Below is a small trained network, with its code and all its weights. Each question gives an input and a class and asks what happens when units are switched off, that is, made to give their printed mean instead of their output.

import numpy as np


def w(rows, s, z=0):
    codes = np.array(rows[::2]) - 128.0
    scale = np.full(codes.shape[1], s)
    scale[-1] = z or s
    return codes * scale


def norm(h):
    return h / np.sqrt((h * h).mean(-1, keepdims=True) + 1e-5)


def f(y):
    return y / 2 * (1 + np.tanh(0.7978845608 * (y + 0.044715 * y**3)))


def log_softmax(a):
    a = a - a.max(-1, keepdims=True)
    return a - np.log(np.exp(a).sum(-1, keepdims=True))


def net(x, mask):
    res = np.array(x, float).reshape(1, 8) / 4 @ E
    u = 0
    for l in range(2):
        y = f(norm(res) @ A[l][:, :-1].T + A[l][:, -1])
        res = res + np.where(mask[u : u + 16], y, B[l][:, -1]) @ B[l][:, :-1]
        u += 16
    return log_softmax(norm(res)[-1] @ U[:, :-1].T + U[:, -1])


A, B = {}, {}
E = w([
[195,137,101,141,55,137,153],'x0',
[54,87,142,161,177,151,188],'x1',
[117,42,108,149,104,220,90],'x2',
[184,171,163,67,119,146,140],'x3',
[90,166,106,230,196,172,169],'x4',
[149,46,146,123,138,60,113],'x5',
[173,125,215,112,190,208,115],'x6',
[181,135,81,2,173,83,133],'x7',
],0.0066)
A[0] = w([
[163,103,60,173,145,86,124,94],'0.n1',
[92,80,139,102,102,143,80,113],'0.n2',
[186,139,148,51,85,105,84,3],'0.n3',
[129,194,122,108,173,132,94,97],'0.n4',
[128,133,121,76,77,120,78,83],'0.n5',
[140,5,136,138,136,139,91,88],'0.n6',
[101,152,112,196,131,197,111,54],'0.n7',
[146,122,185,130,132,168,194,83],'0.n8',
[114,134,139,107,198,139,113,47],'0.n9',
[57,102,146,170,154,153,150,68],'0.n10',
[121,132,85,80,109,170,131,77],'0.n11',
[135,148,147,189,146,113,100,69],'0.n12',
[103,139,91,143,96,8,131,46],'0.n13',
[163,135,165,173,123,89,80,117],'0.n14',
[103,12,148,112,81,142,98,57],'0.n15',
[144,55,166,89,98,195,254,152],'0.n16',
],0.01,0.004)
B[0] = w([
[196,218,82,129,194,65,128,171],'0.n1',
[155,97,137,129,152,126,133,181],'0.n2',
[134,167,80,129,67,217,146,245],'0.n3',
[135,25,135,103,116,157,177,174],'0.n4',
[198,127,136,131,92,108,167,199],'0.n5',
[191,56,97,148,158,102,77,234],'0.n6',
[118,175,56,219,111,157,175,225],'0.n7',
[74,186,116,145,164,76,8,167],'0.n8',
[59,111,138,51,168,124,153,147],'0.n9',
[221,164,150,124,74,153,155,223],'0.n10',
[168,130,205,128,123,84,149,155],'0.n11',
[142,113,218,176,100,126,184,136],'0.n12',
[37,129,57,89,90,33,188,234],'0.n13',
[104,91,227,73,54,132,153,151],'0.n14',
[120,43,108,146,185,107,76,226],'0.n15',
[121,239,87,155,199,78,2,253],'0.n16',
],0.0071,0.0036)
A[1] = w([
[76,72,229,145,53,53,159,122],'1.n1',
[106,126,66,140,103,32,193,51],'1.n2',
[92,158,137,58,215,177,131,112],'1.n3',
[20,79,118,155,180,95,121,212],'1.n4',
[108,135,95,67,80,75,113,133],'1.n5',
[76,12,84,119,151,184,75,111],'1.n6',
[124,169,202,131,154,91,78,99],'1.n7',
[180,104,125,78,87,162,84,155],'1.n8',
[97,125,169,128,136,142,99,68],'1.n9',
[73,135,109,219,121,208,183,58],'1.n10',
[127,99,213,183,118,116,150,183],'1.n11',
[190,110,127,76,41,199,151,4],'1.n12',
[119,132,164,47,197,155,181,9],'1.n13',
[167,100,233,168,138,202,158,174],'1.n14',
[117,152,85,207,147,165,130,87],'1.n15',
[113,118,133,66,179,166,154,11],'1.n16',
],0.011,0.0037)
B[1] = w([
[90,167,131,76,172,114,113,179],'1.n1',
[100,110,64,130,166,68,113,254],'1.n2',
[96,67,162,232,169,171,189,203],'1.n3',
[183,121,128,84,31,205,126,240],'1.n4',
[50,123,82,146,79,160,175,230],'1.n5',
[169,87,169,118,131,77,120,215],'1.n6',
[74,161,75,129,144,180,94,149],'1.n7',
[183,120,121,137,107,226,142,222],'1.n8',
[116,151,101,142,138,85,103,119],'1.n9',
[205,174,254,181,23,82,184,235],'1.n10',
[138,159,168,67,166,88,78,158],'1.n11',
[126,183,121,103,128,195,116,203],'1.n12',
[91,79,146,140,132,148,165,171],'1.n13',
[96,136,110,59,125,47,135,193],'1.n14',
[192,176,148,238,127,62,182,226],'1.n15',
[75,102,168,160,140,143,183,145],'1.n16',
],0.0093,0.0054)
U = w([
[154,176,94,63,56,233,135,251],'0',
[19,113,2,60,74,38,171,151],'1',
[140,143,46,169,168,89,132,28],'2',
[203,3,133,96,141,103,29,120],'3',
[45,197,185,37,154,71,74,71],'4',
[78,203,131,187,210,176,39,29],'5',
[37,51,177,128,189,186,204,155],'6',
[164,203,201,223,76,64,179,140],'7',
],0.015,0.0036)

Each question gives the input, the list of numbers given to net, and the class t.
The units are the neurons (one row each of A and B). Each row of codes is followed by its name. A weight is (code - 128) times the scale printed after its matrix; where a second scale follows, it is the last column's (A, B and U).
mask holds one flag per neuron, layer by layer. A switched-off neuron (its flag False) gives its mean, the last column of its row in B, instead of its output. The means were averaged over made-up inputs and are rounded, as every weight is.
A unit's drop is (log p(t) with every unit on - log p(t) with that unit switched off) / (log p(t) with every unit on - log p(t) with every unit switched off).
The circuit of an input: a set's keep is (log p(t) with only the set's units on - log p(t) with every unit switched off) / (log p(t) with every unit on - log p(t) with every unit switched off). Starting from the 12 units with the biggest drops (on a tie, the unit counted first), units are removed one at a time, each time the one whose removal leaves the highest keep (on an exact tie, the one counted first), for as long as the keep stays at least 0.8.
circuit, biggest first: the units of the circuit, biggest drop first
top k neurons: the k neurons with the biggest drops, biggest first
drop of u: that unit's drop, to one decimal
input [-2,-8,1,-7,-6,0,2,-1], class 0: circuit, biggest first => (0.n3)
input [4,-6,-1,-3,-1,-6,-5,-5], class 1: circuit, biggest first => (0.n13; 1.n2)
input [2,5,3,-5,7,8,7,3], class 3: circuit, biggest first => (0.n6; 1.n6)
input [-2,4,0,-1,-2,8,6,-8], class 3: top 2 neurons => (0.n6; 0.n15)
input [-7,3,7,8,5,5,6,-7], class 7: top 2 neurons => (0.n7; 1.n10)
input [-8,-6,-4,6,-1,-1,-2,-4], class 0: top 2 neurons => (0.n3; 1.n12)
input [0,5,5,0,-1,-2,8,-5], class 7: top 3 neurons => (0.n7; 1.n15; 1.n10)
input [-8,2,-3,3,-2,6,5,-1], class 6: top 2 neurons => (1.n3; 0.n9)
input [1,0,6,8,-8,3,-8,5], class 0: top 2 neurons => (0.n3; 1.n8)
input [6,7,7,4,3,8,1,2], class 3: top 2 neurons => (0.n6; 0.n15)
input [8,5,-2,8,-7,6,7,-2], class 5: top 2 neurons => (0.n16; 0.n8)
input [8,4,2,1,-2,-8,0,2], class 5: top 2 neurons => (0.n16; 1.n10)
input [8,-4,-7,4,6,-4,-3,8], class 1: drop of 1.n1 => 0.0
input [0,2,-5,6,3,8,5,1], class 6: top 3 neurons => (1.n3; 0.n9; 1.n13)
input [8,-5,6,-5,6,1,7,4], class 2: circuit, biggest first => (1.n4)
input [-1,3,-8,3,-5,4,8,-1], class 6: drop of 1.n13 => 0.1
input [2,6,6,2,5,5,4,8], class 5: drop of 0.n16 => 1.2
